In the rows, zero is written as 128.
Each row is followed by its class.
[133 140 136 122 123 138 124 131 127 123  49 121  92 126 119 137 136 124
 124 152 129 133 123 114 138 129 134 141 115 120 140 118 140 130 127 130
 118 122 149 124 115 121 128 118 140 170 131 143 127 159 129 135 129 131
 125 122 131 120 151 126 132 128 122 126 132 132 133 146]
zed
[160 157 167  12  91 121  97 137 134  87   4 113  45 121 115 151 155 113
 110 179 126 150 111 119 118 117 152 158 112 125 141  98 148 119 140 119
 107 107 141 102  89 119 117 113 147 221 124 188 132 196 134 149 117 156
 133 128 131 118 189 145 120 145 129 137 147 112 131 142]
zed
[152 179 130 129 156 174 136 111 147 105 117 124 111 143 151 135 117 133
 137 127 140 120 155 138 131 141 136  88 118 116 127 140 134 122 109 142
 150 140 134 135 133 119  91 133 122  78 133 133 159 121 127 144 131 128
 154 139 142 126 157  99 128 128 133 131 103 123 105 136]
Bab
[117 115 138 173 124 139 123 132 129 138 131 126 143 127 111 126 137 124
 127 154 124 126 131 118 136 131 118 128 120 129  98 128 127 136 128 122
 131 136 116 123 135 119 119 129 125 151 126 124 118 138 129 120 129 123
 115 120 129 123 129 141 126 129 102 120 127 144 129 122]
Bab
[124 131 139 155 121 146 121 132 126 121  68 167 111 131 119 132 130 128
 121 146 133 141 128 119 132 119 141 128 123 126 127 129 136 129 119 130
 125 124 115 122 118 125 121 120 131 158 128 154 130 143 128 137 127 137
 128 130 137 119 136 133 135 124 119 128 141 140 130 125]
zed
[122 132 134 185 122 161 124 130 127 125  65 118  91 125 115 133 137 121
 129 164 123 112 136 111 145 125 130 127 122 110 115 121 144 139 112 125
 143 126 116 124 116 119 123 115 134 183 128 144 131 158 135 131 145 136
 134 125 129 128 139 139 124 122  99 133 135 135 131 138]
zed
[102  98 125 194 114 127 118 131 119 148 131 122 133 128 111 120 132 136
 116 166 121 120 132 112 135 126 123 135 115 131 113 128 140 147 132 119
 119 130 102 121 138 121 118 126 140 172 122 111 102 138 125 115 144 125
 109 111 124 119 128 155 129 107  94 112 143 144 154 119]
Bab
[162 195 140 157 178 220 144 106 153  90 116 125  99 133 159 139 107 130
 150 127 136 132 164 139 129 140 157  60 128 102 117 146 129 136  97 151
 171 143 139 145 137 127  80 134 121  54 129 148 190 116 134 154 132 129
 169 148 145 150 166  93 137 115 123 135  92 119  90 143]
Bab
[138 142 125 147 141 156 138 129 131 117 130 125 123 132 141 130 120 131
 130 131 130 132 100 126 132 126 131 106 128 116 128 128 137 119 114 133
 144 128 135 133 133 128 103 127 133 114 150 127 132 127 132 137 132 122
 141 130 131 139 140 114 131 127 123 127 107 126 117 135]
Bab
[157 188 144 143 172 198 148 109 161  93  97 113 103 140 165 135 106 114
 141 117 145 127 167 143 138 144 146  69 134 101 128 146 140 127 104 150
 170 145 138 141 118 130  64 137 128  48 130 149 188 111 133 156 130 132
 163 157 137 150 153  94 128 119 130 148  92 112  85 147]
Bab
[146 153 143 138 148 159 141 123 144 110 112 129 121 147 144 130 118 127
 136 135 119 134 142 140 138 131 132 106 130 112 120 136 140 136 113 139
 119 131 122 129 131 138 117 132 123 116 129 137 140 128 130 142 119 128
 143 131 125 137 142 116 129 126 118 132 103 131 112 134]
Bab
[117 134 155 203 114 186 118 140 127 123   5 120  65 130 127 140 141 107
 126 200 127 140 131 104 144 124 137 135 124 102 100 124 156 152 114 130
 144 124 115 144 112 131 131 114 159 232 127 160 134 179 128 138 132 156
 131 122 131 120 136 149 129 120  78 125 141 143 132 135]
zed
[100  86 122 156 113 103 115 128 110 144 128 126 136 127 101 117 135 132
 125 154 120 132 114 114 120 121 117 145 113 137 122 127 128 141 129 108
 112 118 107 115 145 121 119 113 133 192 125 117  86 141 125 112 118 127
 110 112 132 122 128 147 129 126  98 131 139 145 145 123]
Bab
[ 95 115 132 252 135 178 153 134 112 157 247 138 161 138 134 117 123 136
 159 135 130 112 154 124 150 132 111  89 151 122 104 152 122 147 111 136
 141 146 104 155 134 119 128 126 123  79 112 107 135 112 113 125 137 115
 131 126 129 121  84 117 128 112  88 118 125 162 130 120]
zed
